Below are the code and all the weights of a small trained network. Each question names an input and a target symbol and asks about switching units off, where a switched-off unit gives its printed mean instead of its output.

import numpy as np


def w(rows, s, z=0):
    codes = np.array(rows[::2]) - 128.0
    scale = np.full(codes.shape[1], s)
    scale[-1] = z or s
    return codes * scale


def f(y):
    return np.maximum(y, 0)


def softmax(a):
    e = np.exp(a - a.max(-1, keepdims=True))
    return e / e.sum(-1, keepdims=True)


def log_softmax(a):
    a = a - a.max(-1, keepdims=True)
    return a - np.log(np.exp(a).sum(-1, keepdims=True))


def net(x, mask):
    ids = ['ΔΛΠΣΦΨαβγεζημξτω'.index(c) for c in x.split()]
    T = len(ids)
    res = E[ids] + P[:T]
    r = res
    for j in range(3):
        rows = slice(2 * j, 2 * j + 2)
        q, k, v = (r @ M[0][rows].T for M in (Q, K, V))
        z = softmax(np.where(np.tri(T) > 0, q @ k.T / 2**0.5, -1e9)) @ v
        o = O[0][rows]
        res = res + np.where(mask[j], z, o[:, -1]) @ o[:, :-1]
    y = f(res @ A[0][:, :-1].T + A[0][:, -1])
    res = res + np.where(mask[3:11], y, B[0][:, -1]) @ B[0][:, :-1]
    return log_softmax(res[-1] @ U[:, :-1].T + U[:, -1])


Q, K, V, O, A, B = {}, {}, {}, {}, {}, {}
E = w([
[148,5,114,129],'Δ',
[132,130,153,148],'Λ',
[125,146,112,129],'Π',
[121,89,108,119],'Σ',
[214,186,106,55],'Φ',
[157,144,132,141],'Ψ',
[66,158,111,174],'α',
[177,167,148,121],'β',
[146,200,153,158],'γ',
[149,182,182,163],'ε',
[79,137,165,67],'ζ',
[100,164,222,217],'η',
[158,186,146,125],'μ',
[114,123,105,164],'ξ',
[47,65,106,138],'τ',
[115,55,44,163],'ω',
],0.024)
P = w([
[190,99,196,78],'0',
[176,138,192,107],'1',
[148,70,231,151],'2',
[135,94,239,157],'3',
[134,60,253,160],'4',
[136,70,226,134],'5',
[77,86,215,181],'6',
[60,72,222,173],'7',
[54,84,209,152],'8',
[47,67,197,149],'9',
],0.0071)
Q[0] = w([
[147,88,190,72],'H1',
[129,126,30,55],'H1',
[144,145,72,114],'H2',
[154,144,3,132],'H2',
[141,121,128,67],'H3',
[161,126,208,62],'H3',
],0.011)
K[0] = w([
[16,51,137,99],'H1',
[120,106,217,72],'H1',
[221,113,117,156],'H2',
[232,109,49,220],'H2',
[191,123,159,150],'H3',
[172,83,105,254],'H3',
],0.008)
V[0] = w([
[30,123,129,23],'H1',
[117,41,105,106],'H1',
[147,38,53,125],'H2',
[55,95,178,30],'H2',
[71,106,101,204],'H3',
[140,176,3,108],'H3',
],0.011)
O[0] = w([
[63,178,47,151,149],'H1',
[138,192,181,130,138],'H1',
[74,102,88,73,60],'H2',
[117,247,2,68,249],'H2',
[40,79,162,157,114],'H3',
[121,68,171,53,42],'H3',
],0.01,0.012)
A[0] = w([
[198,89,187,82,255],'N1',
[108,226,158,165,133],'N2',
[93,166,232,59,124],'N3',
[103,186,159,1,208],'N4',
[159,113,210,144,222],'N5',
[54,116,63,135,231],'N6',
[85,228,2,157,198],'N7',
[86,102,81,61,251],'N8',
],0.0079,0.0048)
B[0] = w([
[57,160,127,89,143],'N1',
[125,58,94,97,189],'N2',
[233,45,106,131,134],'N3',
[147,116,133,158,166],'N4',
[41,114,1,124,144],'N5',
[167,142,189,97,164],'N6',
[140,99,166,136,254],'N7',
[176,170,170,141,149],'N8',
],0.0098,0.034)
U = w([
[195,128,170,156,213],'Δ',
[130,167,143,210,143],'Λ',
[101,153,242,133,182],'Π',
[121,117,107,93,3],'Σ',
[86,181,84,106,135],'Φ',
[77,143,77,88,127],'Ψ',
[87,124,101,60,84],'α',
[113,113,82,36,44],'β',
[132,2,146,55,150],'γ',
[97,139,146,88,30],'ε',
[83,157,95,82,65],'ζ',
[79,106,122,93,243],'η',
[64,172,134,80,105],'μ',
[78,115,176,109,113],'ξ',
[89,161,73,118,74],'τ',
[159,172,163,128,49],'ω',
],0.009,0.0052)

Each question gives the input, a string of symbols that net reads in full, and the target symbol t.
The units are the heads (2 rows each of Q, K, V and O) and the neurons (one row each of A and B). Each row of codes is followed by its name. A weight is (code - 128) times the scale printed after its matrix; where a second scale follows, it is the last column's (O, A, B and U).
mask holds one flag per unit, heads first, then neurons. A switched-off unit (its flag False) gives its mean, the last column of its rows in O or B, instead of its output. The means were averaged over made-up inputs and are rounded, as every weight is.
A unit's drop is (log p(t) with every unit on - log p(t) with that unit switched off) / (log p(t) with every unit on - log p(t) with every unit switched off).
The circuit of an input: a set's keep is (log p(t) with only the set's units on - log p(t) with every unit switched off) / (log p(t) with every unit on - log p(t) with every unit switched off). Starting from all 11 units, units are removed one at a time, each time the one whose removal leaves the highest keep (on an exact tie, the one counted first), for as long as the keep stays at least 0.8.
circuit, biggest first: the units of the circuit, biggest drop first
unit that matters most: the unit with the biggest drop
top k neurons: the k neurons with the biggest drops, biggest first
heads that matter: for each layer, one digit per head in row order, 1 if its drop is at least 0.15 and else 0, layers parted by /
drop of u: that unit's drop, to one decimal
input ω ξ Π, target γ: circuit, biggest first -> (H2)
input Ψ τ ξ Π ζ ε Π Δ ω, target Δ: circuit, biggest first -> (H3, N5, N6)
input ζ β Π ξ Φ Ψ μ Σ γ ω, target Δ: top 3 neurons -> (N2, N5, N1)
input Π ζ Δ, target Δ: heads that matter -> 010
input Π Φ ζ Λ Φ α, target Δ: top 3 neurons -> (N5, N1, N7)
input η Π Λ μ ω ω, target γ: heads that matter -> 110
input ζ γ τ α, target Δ: circuit, biggest first -> (N5, H1)
input ω Π η, target γ: heads that matter -> 101
input Σ τ τ, target Π: top 2 neurons -> (N6, N8)
input Σ Π Ψ ω Σ γ Φ η ζ Δ, target Δ: heads that matter -> 000
input ξ Π ζ, target Δ: heads that matter -> 000
input Σ Λ Δ γ τ Δ α, target Π: top 2 neurons -> (N2, N5)
input ζ Φ ζ γ α ζ ζ ζ Σ, target Δ: heads that matter -> 010
input Λ η Σ ε η η α ξ γ τ, target Π: unit that matters most -> N2
input η Σ ω Σ ε, target γ: top 3 neurons -> (N3, N2, N5)
input Φ τ ζ, target Δ: top 2 neurons -> (N7, N4)
input Φ ω α γ, target γ: drop of N3 -> 0.5
input γ Φ μ β ζ ε ε Σ, target Δ: drop of H1 -> 0.1
input ξ α Σ Π γ ω ε ω, target γ: drop of H2 -> 1.3
input Σ Σ ω ω Σ γ Π ε, target γ: top neuron -> (N3)
